[  -1 -212  -31 -130  132  136  -49  -20   27  114  -12 -204  214 -488
  169 -514  374 -175  342 -668  371  442  251  -82  224  -88  249 -111
  119  -48 -401 -311 -190  355] -> dele
[  43  -11 -120 -155 -117 -268  103 -331   -6  121  289  -39 -242   84
 -232 -142 -185 -107   96  -74  305  -55 -274 -364 -100   72  -20  158
  116  -35  -20 -170  203  -64] -> fafu
[  76 -176 -334 -317 -251 -441 -188   26 -108  -32 -168  -37 -287  -10
    3 -253   25 -229 -165 -737  152  329 -289 -148   95  -81  208 -181
  -50   90 -648 -161 -484  655] -> zasum
[ -24   41 -412  -29  251  113  280  140  -37  150  -54  -15  224   33
   57 -178  -94   89  -34  -67   59  129   80  255  400  -64   20 -284
 -101 -307 -304  -71 -185   83] -> nabi
[-145   57  -54   -4 -233 -275   84   43 -201   43 -156  116  240  -31
  208 -159 -237  312 -174    0  -15   10  -30  168 -243 -196   10 -290
  -79  -37 -203  178 -262  195] -> Fedin
[-175 -150  -95 -107 -163   13 -263 -533 -319  187   87   68   32 -156
 -140   75  -33  312   92 -123  289  151   11 -130 -116  -84  223   28
  204 -296 -216 -159  131 -108] -> Semil
[ -76 -108   94  -90   62  118 -156 -342 -128  184  152 -172  130   95
   28 -525  212  168  -31 -199 -168  426 -135 -155  117 -289 -132  -68
  194  -62 -294 -206  189   52] -> renum
[ -49   27 -168 -147  -44   34    7  631  191 -251  -44 -347  245   35
   70 -418 -110 -168 -242 -384  374  330   51  160  476 -265  281 -769
    3 -189 -360 -172 -673  699] -> dele
[ -82 -366 -390 -404 -147  151  272 -157   31 -414  -11  109 -148  458
 -124 -192   38   69 -290  -74  320  203 -189 -150  272  203  267 -366
  201  180   76 -310   53 -216] -> zasum
[-140 -320 -116   79 -178 -309  -30 -421  -60  164 -111 -288 -196 -139
  125 -195  -33  244 -325 -122  220  310 -168 -293 -311 -220  226 -225
  -97   48 -344    4  -90   62] -> Tola
[-249  409 -159 -224 -112   60   35   59 -432  369 -153  -45  421  262
  198  217 -362  264   -4  386 -191  323  204  376  275 -245  -33 -521
  193 -482 -418  222 -378   64] -> Semil
[-112  149  149 -115 -385 -154 -663  -55   11  259  -36 -354   55   26
  179 -305  270   46 -286 -500  -12  400   -1 -167  210  -94   55 -269
  308 -222 -487 -338  -27  308] -> Fedin
[ -79   -3 -132 -186   11 -145   76   64 -133  149  -12  183   21 -182
 -143 -478   69 -158  -85 -591   93  282  178  -83  109   66  348  -31
  326 -268 -285  -75  -85  200] -> fafu
[   2 -449 -272 -202 -184 -235 -275  272   -6  366 -177   -1   -4 -205
  308  174  -46  194  -16 -380  317  191 -429 -172  301  -68 -108 -386
  -29 -339 -231 -317 -298   53] -> dele
[-174  -48   67 -210 -214  189 -507 -323 -362  251   45   41   29  132
 -129  283 -110  289  -61  257  117  226 -122  -89   37 -218    9 -135
  406 -323  -55 -197  324 -415] -> zasum
[ 226   19 -259  -52  484  108  518  116 -380 -290   37  105  208  622
  -32 -340  -67  106 -282   27 -486 -161 -396  182  -31 -215 -491 -498
 -414  232  177   13 -336  178] -> nabi
[-275  -63  -92 -255 -404 -277 -136  354  -42 -376 -358 -174  189   63
  520 -470  -35  -50  -77 -198  112  228   41   18  391 -101  184 -173
  414 -369 -415 -168 -314  166] -> nabi
[  10 -168  288    9  -82   27 -128 -276  359   77  259 -225   11    1
  243  416  -59 -453  255 -385  241  408 -270 -402  177 -372  217  206
 -349 -227 -277 -225  -30  271] -> zasum
[ -78 -121 -131  389  336  270  336  449 -202 -120 -154  276  134 -220
  102   71   90 -443  171 -210  138  -98   92   67  -26   30   67 -560
 -607 -270  187  -73 -259   96] -> zasum
[-131  127  -60 -286 -104  225  -73 -354 -105 -450  -29  -98   54  176
  -80  180  -14 -386   39 -234  283  301   17  -86  150  -80  316  -51
  164 -145 -306 -222 -188  154] -> nabi
[  12  231 -159 -275 -126  -41 -119  -51  216  413  192 -163  -87  -75
 -255 -224 -123   -7   26 -195  238  114 -182 -132  278  136 -250   74
  266 -414 -294 -215   37   37] -> Tola
[-108 -203   11  -71 -211 -375 -124 -194 -739 -172 -454  219  342 -125
  460 -260  183  231  -89  202 -244   67  161   49   10 -358  550 -378
  313 -175 -582  163  -82 -104] -> dele
[ 120  148  -32  -72  192   96  291  190  -43  310  251 -147  115  388
 -296 -118 -164 -377 -163 -459  227  317   44   14  198 -140   79 -633
 -212 -225 -212 -108 -276  470] -> fafu
[-124   87  -78  -80 -109   19  126 -281 -349 -283 -132  122  -22  201
  191  439 -264   -7  304  158  120 -241  -86  309   -6  -47 -200  213
   33 -364   56   -9   25 -292] -> Semil
[  21  141 -138 -503  -20  142  137  153  125  180  211  -32  -57   90
 -293 -137 -135  -71  -23 -430  491  391   83   36  459   92  -79 -325
  389 -121  -49 -136 -324   90] -> zasum
[ -31  207 -167 -209 -182  106  -79   84  190   83   82 -196   95  162
 -226   89 -109  -95 -172   16  247  256 -194 -314  278  179   -6   11
  182 -310  -23 -203   23  -86] -> Tola
[-171  -70 -227  -99 -236 -257 -225  -40  -13  248  105  -45 -232 -159
 -319 -418  102  153  -65 -223  301  406   23 -199  384  141  112 -198
  471 -179 -418  -48  -72  106] -> renum
[ -36  -66 -257  -91   -5 -111 -131    5 -223 -148   80 -168 -239  164
 -226    5   44   53   34  -59  330  300 -210 -122  248   53  -73 -183
  319   -9   53 -168  -80  -25] -> renum
[-192   39  -37 -270 -275  161   18 -419 -354 -134   39  132 -139  261
 -206  437   -5 -192  -22 -417  245  304  173 -229  -86   52  247  -87
  172 -108    0  -60 -117 -157] -> Fedin
[ -73  286   69  469  157   73  -89   54  133  -84  420 -340  -21 -201
  293  376 -179 -246  300   21  289  115 -330 -242  115 -715  193 -374
 -232 -593   78 -253   79   79] -> renum
[-123 -124 -290  185  191 -190  118  -31 -612 -129 -317  -69  121  -44
  312  190  173  149  197   80   82  110   -6   39  -39   53   13 -500
  -41 -359  -29  -19 -279 -195] -> renum
[-239 -322 -242 -133 -171   75  113  -83 -390 -158 -256   40 -233  271
 -126  -15  -10  -44 -209 -667  350  435   37  148   54  -41   18 -470
  -34 -215 -285  -46 -474  202] -> Tola
[-177  293   52 -324 -116  -55   48 -177 -219 -224  -73 -223  345  104
   88 -148  -65   27   69 -232 -146  218  255  -75 -234 -110  399  102
  365 -611 -343   32 -245  156] -> Tola
[  82 -205   17  -84  116  -20  -20  -17  381 -108  164 -362  541   52
  240  203 -231  339   16  185   24   80 -270 -273 -186 -294  323  127
 -275 -208  -51 -136 -166  216] -> nabi
[-124  266 -120 -145   45  255 -532   39 -134  461  204 -506  235  173
   65  152  -57  188  -89 -232  172  574 -278 -113  220 -290 -237 -486
  206 -433  -28 -543  -13  130] -> Fedin
[-153   70  136  171 -468   17 -357 -178  175  277  -12 -254  334 -115
  251   92   50  175  -12  196  179  282 -118 -275  155 -168  137 -185
   53 -557 -410 -111  105 -130] -> Semil
[-223  193 -101   58  -61    4  -80 -121 -611 -161 -306  127   15 -124
  336  -11  -78   -4   50   67  -94  138    9  401 -144 -537  269 -472
  273 -329 -351   48  -87   15] -> Semil
[ 154  564   36 -243  -84   -4  126  245  391  302   66 -308  477  169
  169   95 -350  297   37  711 -188   65 -268  164  -62 -124 -254 -241
  245 -274 -119  175 -176  -59] -> fafu
[   7 -136 -282  379   51   58  321  154  252   -6  148   60   31  -31
   16  119 -163  390    5  269  104   51 -447  -78 -239 -118 -270 -213
 -510  161  328  142 -216   -3] -> fafu
[-107    1  -41  -59   19  319 -156  -23 -262   14 -443    7  422  -43
  169  -41  143   54 -123  121 -281  291 -175  101 -225  -91  -94 -265
  107 -431 -256  -47 -172 -197] -> fafu
[-195 -223   16 -107 -178 -105 -295 -109 -143  167  148 -162 -126 -156
  253  -32 -266    0   62 -307  535  326 -191 -189   75 -585  293 -198
  276 -394 -146 -368  123  -11] -> fafu
[ -68   -1 -146 -290   18   15   78  -78  -28   71   99  -79   -7  233
 -264 -327 -121   44   22  -20   75  112  -59    8   53  184 -123   92
  347 -181  -51 -137   62  -47] -> fafu
[  52 -343 -310   69  172 -187   81  282  214  467   54 -315  119 -132
  153 -285 -105  364 -355 -549  118  596 -334 -283  -40 -334  -35 -246
 -300   91  -97  -97 -377  420] -> nabi
[ -73  221 -186  307   68 -112  -27 -239   83  272   95 -145  123 -376
  -35  393 -174   10  130  -79  365 -104 -132  -37 -117  -17  121 -256
 -331 -625 -264 -120  -60  145] -> dele
[ -68 -389 -146 -218   40 -165 -213  334  -22  405  -75 -112  407  124
  130 -169 -129  620 -114  -49   78  538 -276   93   21  -75   29 -292
  241 -144  -93 -174 -150  276] -> fafu
[  53 -365 -122   43  -54 -208 -214 -186 -400   75 -279  172   31  165
  294  322   61  446 -190  -59 -378 -115 -428   42 -620 -173   14 -218
 -267   39  -27 -103   66  -26] -> Fedin
[ -88   24 -278   36   91  122  -46  -87  -88   20  204 -180 -170  -23
 -145 -135   29  110 -110 -195  433  425 -123  -50  472 -240  -37 -445
  190 -139  -70 -200  -99  -40] -> renum
[-166  290   29 -109 -274 -196  212 -410  -80 -237   26 -251 -188  153
  189  -66 -273 -208   28  223  157  -89 -229 -187 -244 -193  -35 -184
  130 -214 -141  -33   30 -140] -> Tola
[-113  -77  224  -33  -46  124 -304 -241 -179 -286 -197 -183  353  234
  251 -124  319 -104 -234 -143 -365  495   62  -60  168 -444  617 -296
  293 -483 -663  -95  -65  124] -> nabi
[-135 -220 -105  212 -114  -92 -158  -56  210  -86  133 -178  370    1
    3 -370  -65  455 -311  309   31  178 -614 -439  -90 -247  195 -186
  -35 -429 -103 -217  194    3] -> Tola
[-215 -161 -132    9 -246   27 -146 -116  137  213  178 -220   39    4
 -344  -36  -30   37   10 -232  374  350   50 -468  258  172  173  250
   88 -631 -234 -144   38  -60] -> Tola
[-247  -45  -74  -80  -44   42  -83  -15 -116   10   79 -126   32  210
 -144   13 -227  223 -131   61  142  339  -90  -65  -41  -80   32   -7
  336 -266  177  -72   38 -125] -> fafu
[  -8  407  -50  119 -109 -370   32 -313 -175  345  111 -139  -86 -192
   31 -349  -75   14  -70 -150 -165   87  -42 -158 -219 -353   95 -124
   94 -377 -493  141   38   83] -> zasum
[  -4 -109  -99 -263   34  -43   84   65  -95 -303   48  -45   74  174
 -124 -167   71   79   -8  -19   28  137  -51 -245   49  100  132 -135
  336  -55   75  -46 -254  -55] -> nabi
[  83 -293   73  128 -193  -80   39  165 -145    1 -226  108   99   62
   91  157   53 -109    2 -177  198  298 -108  -10 -197 -181   77 -400
 -339  305 -247  139 -344  340] -> nabi
[-177    5  125 -277 -414 -178 -252  -21  125  555  101   98   -5  -28
 -156  -91 -116  280  -97  -50  171  196   33 -184  154  195   19   -7
  503 -369 -199  -47  223 -140] -> Tola
[ -55 -106 -114 -173  -21  169  -57   75   87  129   99 -154  284   69
 -336 -130   70  372 -233  -65   59  503  -48 -221  104   37   90 -254
  289 -148  -47   23 -259   32] -> dele
[-196 -260 -261  299  152  -32  236 -170 -449 -712 -342   33 -187  -14
  245  105   19 -126  110 -397  183 -108  -42  245 -572  -94  119   -2
 -465  148  174 -119 -115  214] -> renum
[ -84  277  321 -118 -333 -313 -537 -560 -899   26 -368  -70  199 -101
  358  412   45 -127  -48  -72 -126  160  190 -247 -432 -485  489   15
  420 -446 -480   39  100 -251] -> nabi
[-188 -690 -282   18    4  -89   88 -514    3 -162  207   11   72   20
 -130  157  -25  328  109  -63  376  332 -297 -448 -110  -34  642  -51
 -115 -234 -125 -182  -31   60] -> Semil
[-131 -141 -294 -237  -37  101   88  172 -145  -58   47   15 -236  219
 -401 -109  -36 -284 -161 -685  391  232  -49 -174  241  235   -1 -207
  237 -284  132 -331  -67   33] -> dele
[ -55 -476 -166 -317 -139   27  110  -68   36  -96   93 -115   43  339
 -213 -212 -128  152 -213  -25  281  345 -142 -262  133  -19  315  -72
  191   82  -38 -136  -30    9] -> Semil
[ -50  245  -91  -59   21  130 -127 -294 -289 -456   24 -200  -20   53
  164  294    3 -313   72 -231  205  -58  -97 -106 -103 -307  344 -461
  -33 -551 -159 -324 -270   47] -> fafu
[ -60 -258 -312  -55  137   27  150  169   63 -304   33  -37   -1   37
 -287 -325   86  295 -252 -138  141  253 -110 -109  -79  119  241 -312
  134  117  143  -49 -233  138] -> renum
